[128 = 0]
[128 120 119 122 103  78 124 134 132 119 103 180 129 105 134 147  80 148
  97 114 128 113 146 105 130 113 138 126  98 141 152 116 136 169 137 144
 111 154 132  87 129  75 127 149  68 113  39 123  98 109 138 103 141 111
  57  97 140 141 163 166 124 126 145 169  85 137 141]  <33>
[129 127 114 119 135  44 124 125 135 118 108 153 124  99 119 132  50 141
 106  94 109 107 162  96 141  95 135 130  90 133 140 114 141 156 114 138
 106 135 126  88 114 126 115 132 139 154  76 128 108 111 134 113 128 116
 138 119 144 120 167 142 120 134 151 174 103 119 128]  <34>
[121 112 195 122  87  61 121 135 132 155 118 207 142 114 138 161  19 143
 101 116 186 143 113 115 125 111 130 128 130 130 124 111 146 133 114 140
 130 154 104  86  89 112 136 150  49  93  21 126  27 113 160  94 154 134
  99  75 142 130 156 132 134 120 136 159  35 144 143]  <33>
[139 122  59 137 109 200 128 131 123  97 105 103 115 121 134 114 252 114
 113 137  69  99 148 116 128 138 133 136 109 131 177 145 116 181 165 128
 119 129 165 151 183  75 132 139 157 127 106 124 221 132 107 133 116 102
  68 165 125 162 106 172 119 133 130 105 216 132 125]  <38>
[144 129  80 142 134 178 127 126 124 111 116  79 113 151 132 101 255 106
 135 132  73 110 132 129 122 169 129 132 131 118 152 135 116 166 153 122
 128 100 139 189 177 114 131 125 191 136  88 124 207 153 113 151 116 114
 117 169 116 112 119 134 132 139 131  98 209 124 112]  <30>
[142 139  64 138 154 151 127 121 125  97 121  55 108 140 119  95 229 111
 141 116  74 101 155 124 132 142 129 121 113 120 139 132 114 160 137 121
 117  95 140 169 166 158 118 116 242 163 139 132 192 146 113 157 111 113
 174 178 123 103 126 110 121 143 135 105 196 108 104]  <30>
[133 136  59 134 161 173 135 126 130 107 111 100 119 145 134 108 221 121
 130 128  95 108 148 123 121 201 132 146 127 141 151 136 121 158 157 124
 124 119 161 134 168  83 119 130 136 133 156 123 210 134 116 149 123 111
  59 161 112 125 137 158 126 126 128 101 173 131 131]  <37>
[127 142  54 129 178 146 137 126 137 103 101 102 120 123 130 107 163 135
 126 126  80  98 171 119 128 197 135 152 117 157 151 132 127 153 156 122
 116 122 162 123 149  79 111 129 133 144 181 125 197 118 121 132 122 109
  66 145 116 120 138 160 110 128 137 117 145 130 139]  <34>

[100 100  95 149 176 142 157 111 142 130 181 125  62 113 143 150 145  93
 132 144 110  86  92 108  78 153]  <74>
[118 105 107 138 159 140 153 122 118 120 157 125  73 133 128 162 121  90
 122 142 110  94 105  95 127 203]  <82>
[126 148 128 122 143 129 137 106 111 146 143 140 126  89 131 123 135 158
 141 165 130 150 139 141  94  64]  <71>
[107 127 111 126 141 133 140 108 135 140 146 128 114  83 135 123 146 166
 142 151 136 146 129 143  84  71]  <75>
[ 97  90  95 126 135 141 142 132 136 110 142 113  79 127 123 160 123 115
 117 125 121 105 106  99 148 209]  <74>
[114 129 125 125 121 128 128 123 140 131 127 124 132 110 132 117 142 152
 135 120 140 140 129 142 111  87]  <75>
[140 122 120 144 182 137 156 112  94 134 168 147  76 139 129 164 117  60
 125 166  96  94 119  96 107 186]  <82>
[ 94 114 106 132 125 128 130 127 160 126 134 116 120 107 139 117 153 160
 134 107 144 129 111 140 102 101]  <75>
[ 92  94  86 129 136 142 146 124 147 116 145 110  77 104 129 149 136 142
 121 126 127 115 104 113 125 168]  <74>
[186 149 162 148 158 119 126 138  80 129 131 156 136 198 124 144  98  26
 118 146  95  88 133 101 154 197]  <77>
[188 167 166 147 191 126 148 107  56 156 163 176 117 165 128 149 105  31
 134 201  84 101 142 106 105 138]  <77>
[176 141 147 140 163 127 137 129  83 128 138 151 114 174 119 158  95  40
 118 151  92  95 128  94 151 208]  <82>
[222 217 209 122 140 109 119 113  36 162 108 195 190 151 111 121  87  98
 141 203 102 167 201 139 141  57]  <77>
[126 115 115 124 151 142 150 123  90 121 146 142  75 134 115 173 101  89
 117 158 104 113 125  91 155 212]  <82>
[117 125 130 127 115 125 118 131 142 129 119 121 141 127 131 115 138 142
 130 109 139 132 127 137 125 110]  <75>
[179 150 155 139 171 127 142 120  65 138 146 165 112 166 120 158  93  42
 126 178  87 104 145  96 138 183]  <82>
[198 201 198 134 126 101 100 118  96 164 107 165 217 151 134  76 130 126
 150 148 133 159 176 172  93   1]  <77>
[130 145 131 134 153 128 140 104 115 149 153 144 123 104 136 119 140 131
 142 164 123 138 135 141  79  66]  <71>
[140 119 122 138 162 134 145 127 100 123 156 140  83 150 125 163 109  63
 120 150 100  91 117  94 136 212]  <82>
[134 146 134 129 146 130 139 109 111 144 143 145 126 105 131 127 132 146
 138 163 119 145 142 136  96  80]  <71>
[ 85 118  91 136 175 139 161  89 136 147 184 130  72  58 147 130 165 158
 148 175 128 128 111 139  35  57]  <75>
[114  94 101 131 131 143 140 139 128 105 129 118  86 140 119 164 110  97
 110 120 118 102 108  93 170 233]  <74>

[130 122 132 127 101 151 121 123 117 117 110 125 166 165 119 150 164 130
 129  83 163 142 148 128 127 107 131 121 144 118 124 105 114 125 121 128
 121 121 122 118 123 117 127 145 137 161 118 111 125  88 125 128 126 130
 101  92 119 131 131 121 126 116 126 168 134 127  32]  (44)
[116 122 145 148 134 130 157 139 103 124 108 127 164 153 117 137 162 151
 129 134 143 126 135 111 108 104 127 110 142 131 121 117 116 138 114 140
 122 124 128 116 124 122 125 146 133 123 116 114 122 102 137 131 130 133
 116  99 126 133 129 111 123 128 147 139 126 121  65]  (44)
[ 29 130 163 159 211 112 255 186 183 129  89 108 249 172  86 122 170 180
 154 149 125 103 135  21   1  66 125  78  93 152 111  96  99 159  99 188
  89 113 130 109 107 133 142 178 149 115  96  94 134 157 143 163 141 147
 128  73 119 138  70 100 117 103 173 161 116  68  12]  (40)
[121 128 125 119  81 163 116 118 138 118  97  97 177 148 109 156 156 120
 143  56 156 155 166 132 115 110 133 132 141 117 130  88 109 115 130 121
 122 127 131 116 129 120 128 150 151 163 138  91 122  74 124 130 109 130
  66  61 111 124 122 128 124 100 117 145 123 122   1]  (37)
[ 95 119 166 177 151 152 184 148 102 113 110 142 133 225 123 145 179 160
 126 123 146 119 121  81  76  47 132  85 101 133 111 113 116 174  74 167
  73 100 151 110  98 121 139 164 139 180  70 116 172 157 125 135 110 137
 123 107 136 107  96  80 120 114 179 249 153 100  79]  (42)
[ 85 142 102 130 157  92 121 172 132 135 136 184 187 102 103 124 100 123
 105 139 133 144 116  63  76 153 128 134 131 142 114  80 107 114 157 165
 166 125 111 136 122 128 141 122 123 133 141 149  92 152 120 146 196 130
 149  96 118 162 113 145 121 108 104 133 113 109  44]  (46)
[138 123 154 153 136 129 148 140 209 125 100 105 144 138 127 141 146 157
 142 146 110 132 129 116 100  96 128 134 145 134 124 121 127 151 114 128
 120 125 133 114 123 129 123 139 137 104 132 109 131 124 144 130 132 134
 123  76 135 115 126 113 118 134 147 130 121 117 113]  (44)
[ 74 130 154 161 188 106 190 173 140 130  93 107 213 138 101 126 144 168
 150 156 114 116 130  60  40  94 126 111 119 147 116 101 114 148 116 162
 112 123 129 115 118 133 135 156 143  98 118 104 121 145 147 150 147 142
 127  79 126 131  90 114 115 117 153 147 112  89  63]  (40)
[141 131 140 158 123 123  98 138 240 124 115 142  89 134 142 148 111 144
 122 131 101 151 118 117 121 100 132 147 135 138 120 102 129 150 121 123
 137 121 128 122 115 130 132 127 137 138 125 136 127 152 130 134 147 130
 135 107 138 108 123 125 120 126 129 172 129 128 125]  (37)
[144 124 135 148 116 126 130 137 141 125 114 138 130 142 124 142 138 138
 121 129 133 138 127 118 128 121 128 132 144 129 120 113 123 135 124 136
 133 128 130 121 123 123 128 133 128 131 124 127 120 117 132 128 142 131
 128 107 128 129 132 119 122 129 115 148 128 127  98]  (37)
[153 148 129 107 166 106 101 124 112 113 134  89  53 110 118 126 131 132
  96 125  82  64 109 161 158  53 127 140 104 128 136 126 106 133 142  91
  86 143 133 111 122 124  98 112 137 140 122 128 155 154 148 134 194 115
 169  65 148  95 131 120  96 111 132 253 134 139 255]  (40)
